5,8,8,1,2,5,7 --> 8

2,5,3,4,3,3,2
3,2,8,7,8,5,6
--> 5

7,6,-1,8,-5,21,8
-24,0,23,17,1,2,33
-15,5,-13,8,8,3,-46
--> 6

-19,2,-11,-30,46,-12,-9 --> 2

207,94,14,91,179,2
251,57,76,48,200,62
--> 94

6,3,4,1,8 --> 3
---
[[  3  -8   2 -15  -1 -12  15  13 -11  14 -13   2  -7]
 [ 10  -6   4  27 -12  -6 -19 -18  14   6  -7   6  11]
 [  7 -12   9 -13 -15 -12   2  -3  -6  13 -11   1  12]
 [  9  -3   4  35  -5  -5 -34 -30  16   3  -3   8  13]
 [  0  -7   5 -11  -8  -4   0  -2  -3   3  -2  -1  17]
 [  2  -9   0  20  -2  -7  -6  -2  12   9  -8   9  -6]
 [  1   8  -3   7   8   6   3   4  -2  -6   3  -4  -9]
 [  1   3   1 -10  -5   4   4   0  -6   1   0  -3  13]
 [ -3 -12   0 -15   0 -13  20  16 -15   9 -13   0  -7]
 [  1  -9  -2   8   3  -5  -6   0   4   9  -7   7  -9]
 [ -5   6   0   3   0   6  -4  -6   0  -9   8  -3   5]] out -8

[[  5 -13 -13   9 -12 -11  17  17 -12 -16  -4 -21  21  -9 -14  26]
 [ -5  -4 -20   1 -17  -2  12  15 -12 -10  -8  -6   3  -4  -4   9]
 [  0 -15  -4  10  -7  -3   9  17 -10  -3  -4 -27  20   3  -3  21]
 [  3 -16  -9  12 -13  -8   8  16  -9  -5  -5 -16  27   4 -11  27]
 [  0   2   4   1  -7  -5   4   9  -9  -7  -8  -8   6  -1  -6   3]
 [  7   3  -3   0 -12 -12  14   7 -14 -11   5 -15   8 -10   2   7]] out -13

[[ -7   2  -4   0   6  -8   5   3  -4]
 [ -5   9   2   5   7  -9   1   9  -5]
 [  8   0   1   6  14  -8  -8   2   9]
 [  0  -3  -1  -6  -9   9   3  -9  -1]
 [  4   6   7  10  11  -9  -5   8   3]
 [ -4  -8  -8 -10  -9   6   6  -6  -3]
 [  8  -1   9   1  -4   7  -3  -5   8]
 [ 20 -11  -7   6  29 -18 -15  -4  22]
 [ 11 -23  -9  -7  -2   6  -1 -14  11]
 [ 10   2  11   5   2   4  -6   2   9]
 [ 12   2  16   6   0   7  -7   2   9]] out 2

[[  5   1  -2   4  10   3]
 [ -2   1  -3  -5   4   2]
 [ -3   0  -5  -3   8   1]
 [ -1   4   4   2   4  -4]
 [  8  -2 -10  -1 -10 -10]
 [  7 -12 -22   0  -5   4]
 [ -5  12  28   7  13 -11]
 [ -1   5   4   3   6  -5]
 [  1  -2  -2  -1  -2   2]
 [  1  -1  -2  -1   1   1]
 [ -1  -1   5  -4  -4   4]] out 1

[[ -5   1  -4   0   7  -5   6   7   0 -12   6  -2]
 [  3 -10   4   3  -1   4   0  -3   3   7 -14   5]
 [ -5   4 -13 -25   6  -7   6   5 -25   7   3 -19]
 [  3   5   6   2  12   5  13  11  -1   1   3   6]
 [ -7  26  -3  -5  20  -5  19  24   0  -7  16  -4]
 [  2  14   2   0   4   2   4   5   0   3  11   1]] out 1
---
[[  5   4  -4  -6  -4 -19   0]
 [  5   0   3  -2  -3 -13   2]
 [ -3   2  -1  -1  30  14   2]] → 2

[[ 25 -33 -32   8]
 [  5  -9  -6  -7]
 [  9  -6  -8   7]] → -7

[[ -9 -10  11  19 -16  10  24]
 [ 10  13 -18  -6  11  -9 -25]
 [ 27  18  -9 -15  -4 -26  14]] → -25

[[-13   9   1   5 -12 -10]
 [-21  -8   2   2 -23  -3]
 [ 32   2   1   2  11   3]] → -3

[[ 12  30   2  16   4   6]
 [-11 -22 -35 -13   5 -33]
 [ 11  31   2  17   5   7]] → -33

[[ 22   9  15  13   7   1]
 [  7   0  12  22  -2  20]
 [-12 -26   8 -16   2  -3]] → 20

[[-10  11  15   1 -10  -9]
 [ 25   8 -10 -10  19  10]
 [-14  28   1   6   4 -16]] → 10
---
[4 9 1 4 4] => 1

[[-275  632  -31 -766 -540]
 [  74  668  208 -100 -985]] => -31

[-29 -33  23  32  28] => 23

[6 6 7 0 5] => 7

[13 82 22 78  3] => 22

[-17 -31 -27  29  -5] => -27
---
Q: -15.321,3.673,13.397,8.652
A: 13.397, 8.652

Q: 16.36,-5.70,8.67,2.91,-3.83,-13.67,10.57
A: 16.36, 10.57

Q:
1.818,-0.865,1.380,-0.647,1.143,0.683,-0.759
0.285,1.208,0.252,0.044,-1.166,0.814,0.392
A: 1.818, 1.380

Q: 0.6,-1.2,-1.0,0.5,-0.2,1.5
A: 1.5, 0.6

Q:
0.102,0.153,-0.111,-0.144,0.046
-0.017,-0.064,0.013,-0.033,-0.045
A: 0.153, 0.102

Q:
-0.57,0.53,-1.08,1.35,1.37,-1.54,1.82
2.01,0.41,1.90,-0.74,-0.82,0.53,-1.15
A: 2.01, 1.90

Q: -1.6,-0.5,-0.7,-1.1,1.4,-1.5,0.2
A: 1.4, 0.2

Q:
69.0,-6.0,-154.8,3.5,40.8,28.6
105.8,42.5,140.2,100.6,19.4,48.4
A: 140.2, 105.8

Q:
1.12,1.86,1.26,1.54,1.19,0.48,-0.62
-0.58,-0.73,-1.57,0.18,-1.66,-1.24,0.77
A: 1.86, 1.54
---
[ 33   3 -13   8] Out: 8

[[ -9  11  -3  -6]
 [ -8  -3  26   0]
 [-12   8 -18 -21]] Out: -6

[  4 -29 -33  30] Out: 30

[-24   3  25  11] Out: 11

[[  2  28  -6   3]
 [-26 -30 -32   0]] Out: 3

[-18 -21  14 -33] Out: -33

[[ -9  20  29   7]
 [-12   8   9  -2]
 [ -3  -5   7   2]] Out: 7

[[13  3 14 29]
 [17 26 15 14]
 [12 16 -7 -9]] Out: 29
---
 1.51  -0.76  -1.38  -0.95  -0.93   1.56: 1.51
-127.96   152.28   -55.38  -150.91: -127.96
 1.46  -0.43  -0.01  -1.54  -1.01: 1.46
-102.2   -81.9   111.8  -146.0  -186.2  -172.2   128.7: -102.2
 132.294  -148.863   163.847   103.077: 132.294
 0.07  -0.09  -0.16   0.07   0.06   0.10: 0.07
 123.5    46.2   -34.1  -129.0   -14.5  -149.8: 123.5
 15.267    6.302   -7.404  -14.343  -20.327   19.571    1.797: 15.267
-10.04    8.97    0.78   19.09  -10.87    1.76   -1.47: -10.04
---
Q:
[[ 676  264 -152 -963  833  299]
 [-476 -675 -849 -659  649 -712]
 [-769  -14  495 -802   26  833]]
A: -14

Q: [ 35 -48  13 -45]
A: -48

Q:
[[78 67 63 55]
 [44 70 52 59]
 [14 61 36 46]]
A: 61

Q:
[[ 8 65  5 16 22]
 [21 73 60 41 81]]
A: 73

Q:
[[26 80 65 49 14]
 [21 37 25 16 36]
 [31 17 54 79 27]]
A: 17

Q:
[[ -88 -756 -323 -119 -163 -137  609]
 [-465   69  140  155 -364 -541   95]]
A: 69
